What can hang from each mark
lonum: bolas
riziro: dunuz
lifo: fonu lekuv
giboz: lonum
roge: kivu lala
lekuv: fonu giboz netiv
bolas: giboz lekuv lonum
talorap: fonu pulo roge
lala: lovife riziro zopi
lovife: lonum
pulo: lifo netiv talorap vepa
vepa: giboz lekuv
zopi: fonu lala riziro
dunuz: pulo roge talorap vepa zopi
kivu: dunuz pulo
netiv: vepa
fonu: bolas netiv

Every row comes from one small tree of marks. Brackets hold a mark, then the marks that hang from it, in alphabetical order. Every link used is in the known rows. Which tree was each row made from?
Each row is shifted at random along 3 fixed directions that mean nothing.
Known rows
[lala [lovife lonum] [riziro [dunuz roge vepa]] zopi]: [  44 -172  407  125 -266   14  -50  -54 -199  151  113 -137  -43 -115
   52  265 -265  123   44 -137 -126 -234  -94  -40  317 -226   -9   65
  153 -198  235  117 -319  322  -65   44 -373  -97   57    6 -335  183
  231   63  -87  -94   62  372  280 -143  186  224  295 -169   51  163
  -20  -86   95  313   65]
[dunuz [roge [kivu pulo]] [vepa giboz] [zopi fonu riziro]]: [ 176   39    0  292    2  125  -68   57  -47   91 -171   31 -226  -21
   -3  -24   71  -71 -106   41 -135 -104 -293  149  -23   24   95  -53
   67 -104  -32   98    9   14   79  -69   10 -173  130   49  -97 -157
   -4 -167  -87 -138  154 -289   94  -42  149   34  -29 -283  -61  248
   28  148  -48  -24  123]
[vepa [giboz lonum] [lekuv fonu]]: [-278 -140 -198   59  148  -47  267 -105   91 -231 -104 -247   19  -17
  354 -173  -19  -22  268   47   98  144  233  161 -193  117 -255   61
  -61  230 -263  140  139 -238  112   -5  139  -14 -372 -110  128 -181
  -44 -366 -191  277   50 -138  122  178  222  164   57  177   23 -413
  213 -207  264 -170 -100]
[talorap [fonu netiv] [pulo vepa]]: [  -3 -228   69 -250 -331   41 -219  126 -106   44   96  -75  139 -143
   63 -223 -189  106   44 -245    2  -40   54  -68  163 -343   40  -34
 -105 -216   57  -15   21 -119  182  482 -245  -71  113  105  103 -112
  -20   70 -153 -201 -140   86  -24  -81  167 -173  139  177  -60  183
 -198   -6   46  -79  -94]
[talorap fonu [roge kivu lala]]: [ -49 -248  246 -156 -402  -82 -232   -3 -201  145   96 -248  150 -213
   79 -118 -376  299  166 -350  -89 -224  177  -54  376 -400  -63   95
  121 -221  168  -38 -387  196  204  658 -515   45   96   12 -190   29
   74  112 -163 -183  -15  415  252  -94  259  -88  376  272   54  124
  -22 -231  221  139 -172]
[lifo [lekuv [giboz lonum] [netiv vepa]]]: [-364 -346  120 -451 -323 -104    1  -36   90 -195   77 -227  251 -159
  313 -116 -332  181  356 -279   93  132  242 -114   39 -345  -80   56
 -163  -83   27  184   58  -26  160  351 -262    2  -97   57   92  146
  -18  -14 -283 -238 -261  263   93  -38  249 -166  329  348  -61 -186
 -121 -117  132  -17 -141]
[vepa [giboz [lonum bolas]] [lekuv [fonu netiv]]]: [-378 -367  188 -487 -381    6 -128  -10  138 -218   82 -282  223  -39
  208  -63 -317  216  318 -327  114  160  246  -98   99 -537  -90    5
    2 -237  110  165   36   83  162  478 -325   78  -77   71   33  276
   11   29 -270 -292 -308  442  100 -197  164 -176  352  411   21 -163
  -70  -86  147   -6 -137]
[pulo lifo netiv [talorap [roge [lala riziro]]]]: [ -94  -50 -109 -161 -216   96 -131  255  -26   47  -59  -68   35 -138
  235 -331   78  -52  -24 -201   86    9  -61  -13 -115 -138  -94   50
 -241  -11  -14 -108  141 -280  207  337 -105   74   97   94   90 -271
  -22  -80 -134  -50   18 -197  -13  -66  170 -176   57  129 -117  111
 -169   55 -114 -145  -99]
[roge kivu [lala [zopi riziro]]]: [ 239  187   86  130 -264  296 -236  317   93  206  106  254  -91   12
 -312   33  327 -109 -504   24  111  -13 -421 -191  -97   96   77 -105
 -120 -218  163  -92  166 -198  -15  -87   42   88  223  134   83  103
   -4  172   12 -263   93 -160 -214 -242 -154 -283 -288 -170 -204  325
 -233  418 -467   19  215]
[roge [lala [lovife lonum] [zopi [fonu bolas netiv]]]]: [ 180  -53   81  151 -156   58  -52   71 -126  168   73  -13  -64  -26
  -91  120   88    3 -220   32   37  -62 -105  -77  144   32    8  -19
  112 -136   46  -10  -67    7   44  -57   -5  -26   28  -21 -120   95
   54   43  -38  -45   38  111  -32 -112   11  115   -2  -58  -37  137
  -60   66  -57   33  163]
[roge [kivu dunuz] [lala lovife [zopi fonu riziro]]]: [ -93   -5  203   87 -409  233  -20  341   15   92  201  -11   77 -240
  186  -75   45  -40 -157 -108  129  -65 -238 -146 -169   76 -222   21
 -378   -5  100   77   67 -461   85   84 -165   42   -8  103  126  -32
   22 -139 -253  -26  245 -115  147    5  288 -214  -53  -36 -256  153
 -169  195 -216   68   43]
[pulo netiv talorap [vepa giboz]]: [ -48    7 -328  -21  149   11   81   46   36  -72 -231  -71  -65  -51
  232 -264  124 -143   71   28   50   68    5  185 -200  108  -28   26
 -108  145 -209   -1  251 -230  149   -6  178  -73  -36    2  124 -383
  -67 -249  -63   89   10 -415  -48   62  136   74  -61  -54  -79 -102
   19  -57    4 -240  -49]
[zopi [fonu netiv] [riziro [dunuz [vepa giboz lekuv]]]]: [-328 -350  281 -122 -392   37   -3  130  -32 -100  141 -197  136 -217
  444  -65 -285   97  299 -238   31    7   31 -109    7 -362 -101   -6
 -260  -79  106  284   19 -166  134  238 -316 -133  -45   82  108   13
   76 -225 -343 -155   -1   55  311   -4  489  -65  270   80  -82   67
 -137  -15  103   27  -60]
[bolas [lekuv [netiv [vepa giboz]]] lonum]: [ -37   11 -135  -32   31   60   26   -5  212 -123  -27   85   85   66
  -42  -62  157  -56 -100   52  139  221    8  -42 -179   76  -36 -112
  -82   35 -132    8  217 -181    1 -152  252   14 -163   16  188   -8
  -68  -53  -78  -31  -89 -175 -195  -38  -77  -83 -180   79  -93 -146
  -18  113  -99 -154   22]
[pulo lifo [netiv [vepa [lekuv [giboz lonum]]]] talorap]: [ 300   46 -234  -29  238  -16 -162 -240  -83   53 -401   15 -338  211
 -183   24   84  -23  -73   77 -156   51  -23  198  203 -170  339  -32
  479 -263  -98 -195  123  489   48   -1  240 -196  111  -15 -320  -59
   49   92  151 -245 -254 -126 -201 -215 -286  131  120 -190  101   83
   95  -64  146 -167   56]
[pulo lifo netiv [talorap fonu roge] [vepa giboz]]: [ 185   50 -438   10  154   60 -112  110  -69   77 -332   23 -185   28
   57 -374  272 -172  -97   -3   -4   13  -79  225  -72   27   76  -24
   39  -20 -236 -165  266 -125  215  169  227  -73  104   34   21 -477
  -87 -134   22   -6  -45 -492 -224  -44   -6   53  -88  -26  -51  118
  -31   18  -17 -333  -21]
[dunuz [pulo netiv] talorap vepa]: [ 117  -48  -18  104   74  -46  -50 -125 -173   99 -212 -110 -138  -23
   84  -55 -135   -1   88  -25 -217 -107  -55  200  118 -141  118  -37
  159  -50  -75   33  -83  151   71   50   -8 -271   46    7 -177 -242
   46 -128  -41  -32   53 -179  145   47  143  144  148 -260   43  139
   91  -98  195  -64  -58]
[netiv [vepa giboz [lekuv fonu]]]: [-191 -102 -193   15   79   64  182   13   97 -196 -108  -97  -31   22
  253 -167  119  -92  102   52   96  138   56  111 -231  136  -88    5
 -134  107 -182  114  301 -285  103  -39  182  -59 -184  -23  204 -190
  -56 -288 -136   97  -15 -274  -39   63  159   54  -91   45  -67 -238
   70   11   54 -211  -56]
[riziro [dunuz [talorap pulo]]]: [-227  -81   83  -39 -172   78   30  203   41   -6  113  -30  160 -144
  308 -203  -38  -60  113 -141   40   -9  -16  -30 -163  -66 -162   -6
 -359  112   51   91   63 -319   52  104 -121   13  -42   61  214 -201
   -9 -205 -174   82  148 -211  196   66  311 -119   -7   45  -92   83
 -116   44  -58  -28 -135]
[fonu [bolas [lekuv giboz netiv]]]: [ 186   33 -156   58  131  -30  -38 -125  106  -22  -84   99  -48  115
 -210   28  189  -51 -127  126   35  144    7   35   37   75  145 -123
  214  -67 -118  -71   98   85   -5 -220  274  -45  -71  -45    4   73
  -66   63   51 -113 -144 -115 -225  -81 -191   51 -117    8  -12  -22
   -4   62  -51 -127  146]
[riziro [dunuz [roge [lala lovife]] zopi]]: [ 142   71  159  -18 -306  257 -303  309   92  152   67  208  -81   40
 -213   52  232  -30 -380  -94   -3    3 -395 -165  -28 -138  164  -60
  -84 -282  274  -29   60   -3   -6   -8 -110   58  346  153   17  121
   20  181   35 -349   21  -48 -106 -339 -109 -264 -157 -158 -112  423
 -259  429 -436   61  115]
[kivu [dunuz [pulo [talorap fonu]] roge zopi]]: [  -7 -192  214 -120 -133 -138 -136 -183 -200   -2 -127 -307  -45 -175
  211  -19 -470  218  370 -257 -303 -180  121  175  312 -440   76  145
  247 -167  124   20 -398  444   86  403 -463 -152  117  -29 -334  -51
   86  -45 -112 -180    7  265  427  -46  225   79  535  -52  119  117
   55 -297  321  200 -178]
[lifo [fonu bolas [netiv vepa]] [lekuv giboz]]: [ -55 -316  -74 -248  -46 -264   49 -201  -84 -143  -57 -188   97 -173
  219  -80 -240   90  337  -98    9   74  294   47  155 -198   73   38
  117  -72 -172  129   19  139  177  159  -67 -144  -83  -85  -15   63
  -88  -62 -186 -182 -293  100   -3   45  185   68  344  245  -26 -150
  -55 -219  255  -64   14]
[lala [riziro dunuz] zopi]: [ -47  -51  216   75 -219  112   12  183   27    2  174    9   36 -129
  140   48   27  -64  -30  -58   58  -27 -170 -122  -74  -17 -103   -8
 -215  -18  130   79   34 -174  -69  -77 -154    8   -6   52   84   27
  101  -56 -109  -38  128  -33  120  -44  145  -17   16 -100 -119   91
 -174  123 -186  124   74]
[pulo lifo netiv [talorap fonu] [vepa giboz]]: [ -27  -33 -364 -127   20   87  -47  210  -13  -22 -245  -50  -77  -58
  259 -445  210 -172    3  -69   90   87  -68  164 -204   -2  -56   -8
 -216   49 -249  -51  391 -357  243  242  182  -49   19   99  158 -468
 -103 -220 -119   26  -46 -485 -176   25  139  -48  -41   40 -123   20
 -102   53  -20 -351  -62]
[lovife [lonum [bolas giboz lekuv]]]: [ 270  198 -131  116  286  -61   29 -127  111   45  -66  189  -15  181
 -323  164  196 -129 -196  173   13   61  -15   79   16  198   38 -127
  220    8 -116  -48   -5  164 -132 -286  315   63  -83  -27  -74  134
  -57  104  165   38  -73  -12 -236   -9 -309  132 -243  -35   45  -64
   67   70  -59   -3  155]
[roge [lala [lovife lonum] [zopi riziro]]]: [ -15 -109  336 -132 -519  166 -210  255  -33  167  235  -38   69  -91
  -65  122  -61  109 -214 -192  108  -58 -204 -271  143 -227  -30   25
 -102 -268  304   53  -77  -27   32  232 -352  121  175  138  -75  268
  101  208 -127 -242  -28  364   39 -273   45 -160   97   36  -90  216
 -240  202 -219  186   89]
[riziro [dunuz [pulo lifo]]]: [  17   21    6  169  146  -60   84 -124 -107   35 -111  -38 -117  -24
  146  -33  -55  -45  131   47 -141  -67   20  143   27   -8   -6   39
   36   72  -76    7  -49  106  -26  -45   56 -152  -77  -33 -135 -160
   82 -142   17   99  116 -175  132  124  124  136   81 -159   60   -5
  113 -129  214   -2  -64]
[zopi [fonu [bolas [lekuv netiv] lonum]] [lala lovife riziro]]: [ -70 -242  234   22 -346   43  -39   93  -35   49  179  -94  113 -104
  121   95  -72   87  -25  -83  105   70  -22 -212  121 -166  -84  -83
  -22 -104   74  100  -81  -76   55   29 -138  -38 -122   43  -39  183
   71  -63 -225  -68  -41  155  112  -90  191   38  171  132  -62   82
 -113   58   24   46   98]
[lifo fonu [lekuv [giboz [lonum bolas]] [netiv vepa]]]: [ -42 -134 -173 -244   61 -149   86  -87   94 -162 -102  -19   82  -56
  102  -52  -29  -52  177  -12   85  212  155   13  -95  -35   19  -45
  -19    0 -204  111  188    0   81  -49  139  -67 -112  -20   99   48
 -141  -69 -125 -154 -245  -73 -128   46   10  -25   91  196  -85 -178
  -67  -26   51 -131   32]
[lovife [lonum [bolas lekuv]]]: [  75   26  -71  169  337 -277  238 -352  -92  -31 -102 -118    5   15
   33  119 -160    4  209  108 -100  -62  273  214  137  144 -122   51
  258  183 -194   36 -263  267  -73 -111  103  -38 -275 -158 -215   -4
   43  -93   57  268   32  152  115  226   20  373   96   26  169 -306
  260 -345  366   79  -21]
[roge [lala [lovife lonum] riziro]]: [ -61  -43   94  103 -193   74   67  142  -55   90  144 -103   55 -126
  123   -5   12    8 -114  -30  110  -62  -63  -74  -31  125 -210   78
 -180   69   14   58  -44 -256   52   45 -103   67  -91   11    7  -34
   56  -63 -129  159  147   87   83   29  168   44  -18   29  -72  -54
  -28   18  -34   68   29]
[lekuv [netiv [vepa giboz]]]: [-405 -301   68 -214 -187  -60  144  -59   21 -206   31 -284  168 -157
  427 -152 -292  141  379 -177   60   65  250   11  -49 -173 -165  101
 -202   84  -30  176   37 -137  142  252 -199  -57 -177  -13  121  -88
   19 -209 -261    8  -62  109  196   76  382    6  238  206  -35 -273
   21 -198  207  -45 -209]
[giboz [lonum [bolas lekuv]]]: [ 317  195  -52  -36  115   59 -205  -55  176   64  -58  239  -54  260
 -483  218  215  -62 -304  100    7  127 -115  -54   75  -49  178 -184
  296 -221   40 -115   34  287 -143 -194  223   71   77   47 -104  263
  -27  280  185 -222 -180   76 -287 -224 -475  -67 -177  -36   38  118
  -29  207 -191   -6  161]
[lifo [lekuv [fonu bolas] giboz netiv]]: [-207 -201 -150 -179  -64  -88  124   22  110 -196   -4  -80  138 -125
  255 -220   16  -41  198  -63  151  218  159   -6 -170   18  -91  -22
 -196   87 -196  107  230 -288  152   15  101  -24 -191  -17  236  -35
 -141 -167 -218  -43 -138 -160  -65   99  181  -69   50  277 -111 -201
 -101  -22   37 -188    0]
[lifo [fonu bolas netiv] lekuv]: [ -23 -129 -304   82  228 -267  291 -118  -97 -147  -78 -107   63 -212
  335 -219   -1 -115  251  102   57   79  253  155 -156  235 -146   44
 -109  296 -417  110  109 -284  145 -132  223 -131 -263 -170  178 -261
 -161 -336 -156  254   13 -313  -13  350  257  186   72  152  -82 -262
   39 -212  228 -181   31]
[lifo [fonu [bolas giboz lekuv lonum] [netiv vepa]]]: [-133 -267   10 -261 -161 -141  -16  -80   64 -163   86 -134  268 -156
  186  -79 -188  110  214 -132  116  152  264  -69   50 -222  -65  -52
  -32  -26 -117   96   25  -69  122  164  -50  -19 -167  -25  134   99
 -104  -58 -237 -102 -235  123  -19   12  149  -70  209  324  -74 -168
  -86  -94  131  -54  -24]
[kivu [pulo netiv [vepa giboz]]]: [ -27  -27 -113  -93   36  -43   28  -44  -16  -54 -157  -96  -31  -72
  142 -128  -91  -21  129  -32  -40   13    9  162  -28  -51   39   20
   -5    8 -113   24  127  -45  119  129   14 -126   -1   60  -26 -179
   -6 -103  -54  -57  -47 -148   12   70  115    8   85  -74  -68  -64
   22  -75  110 -114  -53]
[netiv [vepa [lekuv fonu]]]: [ 107  -32  -67    4   81   33  -35 -110  -10  -55 -151   30 -161  126
 -100   74   65  -14  -48   61  -62   78  -30   65   50  -47  205  -56
  213 -174  -24  -34  127  177   -2  -70  141 -142   26   -6  -62   46
   18   12   52 -171 -142  -66 -110 -120 -129   49  -11 -110   22    3
   42   52   39  -91   42]
[lekuv [fonu netiv] giboz]: [ 129 -123    3  -55   34  -94 -113 -241  -30  -41 -101  -31 -100   72
 -168  137 -104  111   71   -2  -81   79  128   36  250 -204  238  -48
  384 -248   17  -64  -85  419    4  -46   17 -150    5  -78 -186  207
   12  154   30 -276 -234  172  -39 -157 -148   79  172   37  101   -4
   42 -120  134    1   66]
[lifo [fonu [bolas lonum]] lekuv]: [ 134   17 -313   80  251 -159  162  -53   -5  -51 -104   45    6  -75
   63 -118  163 -166   22  158   83  111   88   93 -138  250  -52  -35
   -3  181 -350   34  156 -167   65 -204  306  -33 -152  -99  107 -129
 -174 -181  -50  160  -40 -306 -163  192   -4  109  -52   95  -74 -134
    8  -39   71 -153  138]
[lonum [bolas giboz lekuv]]: [ 341  109   45   19  234 -172 -116 -333   40   37 -110   82  -65  175
 -415  285  -52   63  -76   97 -134   42   79   72  289 -111  191 -103
  514 -196  -17  -76 -241  575 -149 -144  136  -46  -30  -40 -310  303
   31  248  201 -185 -184  245 -133 -112 -375  143   41  -35  130   -9
  127  -74  112  113  116]
[talorap [pulo lifo [vepa [lekuv netiv]]]]: [-242 -118 -211   65  106  -70  279  -57  -98 -135  -95 -218   29 -190
  493 -398 -122  -60  283  -10   20   28  205  204 -201  122 -267  124
 -306  308 -325   54  149 -441  191  206   92 -133 -317  -41  177 -471
  -20 -399 -186  354  137 -324   98  352  418   94   53  117  -55 -296
  128 -249  335 -226 -199]
[pulo [vepa [lekuv netiv]]]: [-102   13 -304  167  219   -8  276   -3   37 -151 -133  -43  -46  -69
  282 -233  151 -162   69  138   57  119   32  170 -331  328 -141   14
 -239  301 -321   60  274 -453   96 -184  313 -129 -248  -57  259 -367
  -72 -357  -76  273  133 -466  -57  266  204  110 -189  -56 -112 -259
   94  -32   65 -261  -31]
[netiv [vepa giboz lekuv]]: [ 399  271 -479  519  644   45  214 -231   23    0 -369  174 -429  302
 -252   63  475 -270 -283  481  -80   60 -130  319 -144  545  189  -68
  343  112 -345  -78  273   65  -77 -607  669 -205 -120 -164  -40 -279
  -42 -199  248  207   76 -569 -310   57 -289  374 -414 -397   31 -127
  287   50   13 -251  192]
[talorap [fonu bolas netiv] [roge kivu]]: [ 104 -101 -228  317  144 -150  129 -136 -180   51  -36 -138   40 -148
  169 -257  -24   24  130   33  -60 -163  266  201  102  189 -168   26
   91  204 -280  -58 -163 -169  175   95   64  -92 -221 -213   49 -387
  -65 -262 -103  321  159 -206   91  261  282  245   22  153   34 -111
  160 -312  296 -136  -65]
[roge [kivu [dunuz pulo]] lala]: [-102  -83  312 -226 -421   76 -231   61  -30   81   91 -131  107 -186
   41  -34 -304  188   72 -290  -60 -128  -33  -68  154 -350    2   73
  -42 -241  228   -5 -158  102  112  458 -405   19  153  122 -141  149
   69  131 -152 -320   -5  274  190 -134  174 -298  255   44  -78  152
  -90  -20   26  168 -115]

Which tree is each row?
[ 160 -120 -185  -86   28  -21 -115  -43 -101   15 -219  -80 -114   26
   35 -137   38  -10   17  -42  -69   16   32  128  135 -154  179  -51
  215 -155 -100  -81  122  106  151  161   74 -145   77   -4  -59 -199
  -27  -73  -34 -135 -171 -158  -78 -109   -5   93  117  -45    9   90
  -37  -49  102 -193    3] => [pulo [netiv [vepa lekuv]] [talorap [fonu bolas]]]
[-264 -214  242   10 -235  -56   75   58  -77  -32   90 -214  116 -242
  406  -61 -238   90  281 -194  -53  -93   80  -15    8 -171 -193  103
 -192   62   91  163 -191  -70   78  177 -315  -29  -73   -3   -9  -59
   81 -220 -213   28  184   74  383   73  440   34  260   60  -32   -3
  -17 -138  119  123 -134] => [riziro [dunuz [roge [lala [zopi fonu]]]]]
[ 213   28  219 -109 -181   77 -328   24  -54  247  -24   99  -62   94
 -292  189  -38   49 -154 -143 -131 -108 -149  -76  299 -362  262  -65
  286 -381  307  -98 -181  487  -46  123 -201    7  323   95 -311  226
  108  286  113 -383 -121  220   20 -355 -170  -68   92 -117   82  386
 -106  106  -98  154   36] => [riziro [dunuz [pulo [talorap [roge [lala [lovife [lonum bolas]]]]]]]]
[ -33 -216  109 -237 -203  -38 -172 -114   22  -62   13  -80   73   -1
  -74   65 -178  171  107 -142   15  143  152  -88  210 -366  132  -71
  214 -254   81  -45  -58  272   48  154 -117  -45    2    2  -90  259
   -5  143  -94 -295 -272  281  -16 -195  -55  -65  248  197   50    1
  -69  -59  107    3   17] => [lekuv [fonu [bolas lonum]] netiv]
[-222  -87 -102   73  147 -192  283 -194  151 -220   41 -156  254 -139
  293 -134 -125   47  239   43  113  187  325   54 -175  166 -343    0
 -159  363 -315  102  -49 -295   23 -122  190    0 -519 -117  190 -119
  -74 -293 -207  345   80  -95   93  311  204  105    9  257  -42 -472
  176 -246  253  -80 -104] => [bolas giboz [lekuv netiv] lonum]
[ 182 -161   -8 -159  -80    0 -235 -167   38  -27  -76   28  -84  136
 -267  137    3   99  -43  -23  -28  122   60  -26  288 -283  351 -122
  411 -395   76  -79   53  410   38    0   37 -125  110  -20 -130  281
  -24  239   22 -443 -380  167 -194 -318 -227  -12  119   65   55   99
  -77   39    2  -58  133] => [lekuv [fonu bolas [netiv vepa]] giboz]
[   1   13  -46   45  151 -135   80 -196  133 -101   -5  -44  117   25
   -6   44  -46   47   63   64   34  121  178   38   -1   51 -121  -46
  104  113 -152   26  -90   26  -52 -123  166   18 -292  -63    3   61
  -28  -50  -37  119  -17   36    6   97  -74   77   -1  128   25 -245
  142 -120  138  -11  -13] => [bolas [giboz lonum] lekuv]
[ 360  -18 -216  126   65  -24 -157  -32 -162  188  -94   30  -69   17
 -183 -180   74  -11 -140   11  -95 -131   44  123  255  -39  127  -62
  268 -117 -102 -191  -87   66  138  216   28  -72  100  -50  -64 -285
  -53   27   64   11  -41 -136 -126  -37  -49  116  -44   47   46  217
  -12  -80   89 -139   21] => [talorap [fonu bolas] [pulo netiv] roge]
[ 266   59 -282   87   17  115 -149  164  131   98   37  199  112   74
 -236 -250  343 -127 -318   47  124   95  -37  -22  -54  117   -8 -207
  -16  -26 -153 -159  157 -336   96   18  261   86  -37   15  269 -227
 -186   -3  -13   34  -31 -328 -312  -56 -147 -103 -352  200 -100  159
 -122  199 -203 -256   70] => [talorap [fonu [bolas [giboz lonum] [lekuv netiv]]] pulo roge]
[  35 -166  104 -254 -119 -131 -139 -146  -68  -50  -71  -25  -21  -24
  -88   79 -208  127  127 -136  -71   94   90  -44  199 -334  217  -18
  221 -281   61  -11  -59  370   33  127 -106 -122   90   23 -162  254
   18  176  -22 -385 -263  225  -27 -143  -82  -63  271   84   31   58
  -81  -62  109   28   19] => [lifo [lekuv fonu netiv]]
[-320 -171  -56 -164  -47 -149  203   -9  -59 -183  -54 -209  126 -237
  496 -302 -214   -7  389 -141   30   96  198  112 -182  -52 -224   85
 -308  196 -225   94  130 -312  169  239  -33  -87 -241   25  108 -213
  -50 -284 -251  121   27 -155  160  302  367  -58  239  194  -92 -244
    6 -186  280 -139 -180] => [kivu [pulo [lifo [lekuv fonu netiv]]]]
[ 167 -113   90  136 -135   29 -131   64 -148  151  -15  -57 -108  -30
   36  -12  -30   23  -59  -31 -109  -56 -119   -2  180 -163  102  -43
  143 -148   90    2 -160  116   75   90 -142 -118  109    6 -109  -67
   36  -75  -70 -104   52  -46  159 -110  120   86  144  -87   32  298
  -81   52   19   14   64] => [dunuz [talorap pulo] [zopi [fonu bolas] lala]]
[  17 -141 -209  -38  -51   62  -43   81 -100   -9  -88  -86  -33  -68
  164 -386   33  -50   16  -69   30   19   42  125  -24  -77  -49   -7
 -125  -43 -219  -19  240 -300  236  343   79 -120  -60   44  147 -361
  -58 -156 -135   32  -51 -261 -150   59  187  -28   -8  117  -72   18
  -48  -30  141 -277  -71] => [talorap [fonu netiv] [pulo lifo [vepa giboz lekuv]]]
[  36 -142  -46  -49   58  -71  -37 -239   17 -105 -120 -101  -87   89
  -59   79  -91   99  107    7  -47  124  159   62  155 -171  136  -37
  328 -171  -61  -16   -4  282   42  -16   71 -127 -111  -84 -121  156
   13   34  -25 -167 -205  133  -21 -103  -94   86  161   74   90 -121
  103 -131  194  -67   33] => [vepa [lekuv [fonu netiv] [giboz lonum]]]
[-109 -187 -113  -51  -40  -50   57 -110  115 -158   38 -124  164  -37
  148 -128  -19   53  104  -14  121  128  223   14   -4  -36  -94  -41
   -9   50 -171   77  109 -163  116   40   97  -20 -234  -74  165  -44
  -60 -130 -188   44 -142  -29  -86   15  135   37   31  225  -42 -232
   13  -94  116 -140  -13] => [fonu [bolas lekuv lonum] [netiv [vepa giboz]]]
[  12  -28  128  353  -62  108  195  167  -89   57  127    5  -60 -132
  238   75  130 -154  -79  103   54  -59 -184  -51 -124  233 -194  -15
 -208  135  -29  113   31 -305  -68 -314   48 -103 -166  -25   42 -121
  114 -269 -129  221  288 -234  183  118  239  207  -64 -194 -116   64
  -41   66  -68   51  122] => [lala lovife [riziro dunuz] [zopi fonu]]
[-363 -273  -46  -79 -134 -147  217  -14   38 -229  155 -255  316 -258
  508 -295 -165   57  340 -124  146   88  331   12 -144    9 -334   49
 -334  290 -214  156   36 -491  180  166  -54    4 -361  -85  311 -191
  -71 -316 -322  255   38  -57  151  278  458   11  129  344  -87 -332
  -17 -211  202 -129 -147] => [fonu [bolas lekuv] netiv]
[  31  160 -121  157   -1  200   30  224   92   37  -34   95  -39  -48
   52 -145  257 -183 -199   53   14   -1 -239   78 -303  244  -85  -14
 -263  117  -72   -2  177 -404   40 -149  135   -2   29   49  161 -249
 -102 -186  -48  103  230 -411  -32   56   76 -121 -262 -161 -182  117
  -48  226 -239  -87    0] => [kivu [dunuz pulo [roge [lala lovife]]]]
[-172 -112  220  179 -302   57  155  167 -139   67  162 -214   97 -335
  394 -112 -147   15   73 -103   70 -136  -52  -35  -84  110 -342   89
 -318  132  -34  109  -70 -431  132  144 -201  -42 -208   26   14 -147
   93 -277 -313  174  321  -52  329  205  479   -5  143    4 -181  -51
   -2  -89  100   67  -39] => [roge [kivu pulo] [lala lovife riziro [zopi fonu]]]
[   8  -14    2   66  -75   64  -44   51    2   50  -23  -57   74 -134
  132 -190  -54  -27   59  -87  -57  -93  -37  137  -40   -7  -89  -59
  -97   29  -93   41   17 -198  109  133  -14  -85  -53   35   53 -206
  -75 -182 -176   21  115 -240  108  101  226  -78   18  -42 -109   94
    6    0   63  -53  -53] => [roge [kivu [dunuz pulo [talorap [fonu [bolas giboz]]] vepa]]]
[ -36   48   66   64 -237  160  -52  219  -63  144   34  -46    2 -176
  141 -183   53  -44 -143  -97   78  -72 -167  -18 -109   59 -161   42
 -243   -3  -15  -63   92 -327  135  168  -51   22  -18   98  -15 -152
   32  -87 -171   24  179 -172   65   20  195 -176    8  -24 -170   94
  -59   76  -53  -34  -17] => [roge [kivu [pulo lifo talorap]] [lala lovife riziro]]
[-368 -303   66 -318 -274   31   16   41   88 -225   25 -173  150  -95
  300 -131 -178  102  271 -209  110  182  160  -62  -86 -261  -52    5
 -188  -76   34  120  163 -129  131  229 -149  -47  -89   51  171   28
  -26 -113 -256 -191 -172   75   82  -68  243 -130  180  234  -67 -166
  -91  -29   60 -100 -152] => [lekuv fonu [netiv [vepa giboz]]]
[ -73 -178 -162    2  180 -240  200 -281  -37 -168 -128 -217   50  -88
  244  -48 -155   40  322   54   11  102  326  158   33   12  -85   34
  150  146 -271   90  -39   75   82  -33  106 -118 -295 -155  -25  -96
  -55 -232 -142  129  -86  -18   97  170  163  243  223  155   41 -334
  164 -303  347  -89  -45] => [lifo [fonu [bolas [lekuv [netiv [vepa [giboz lonum]]]]]]]
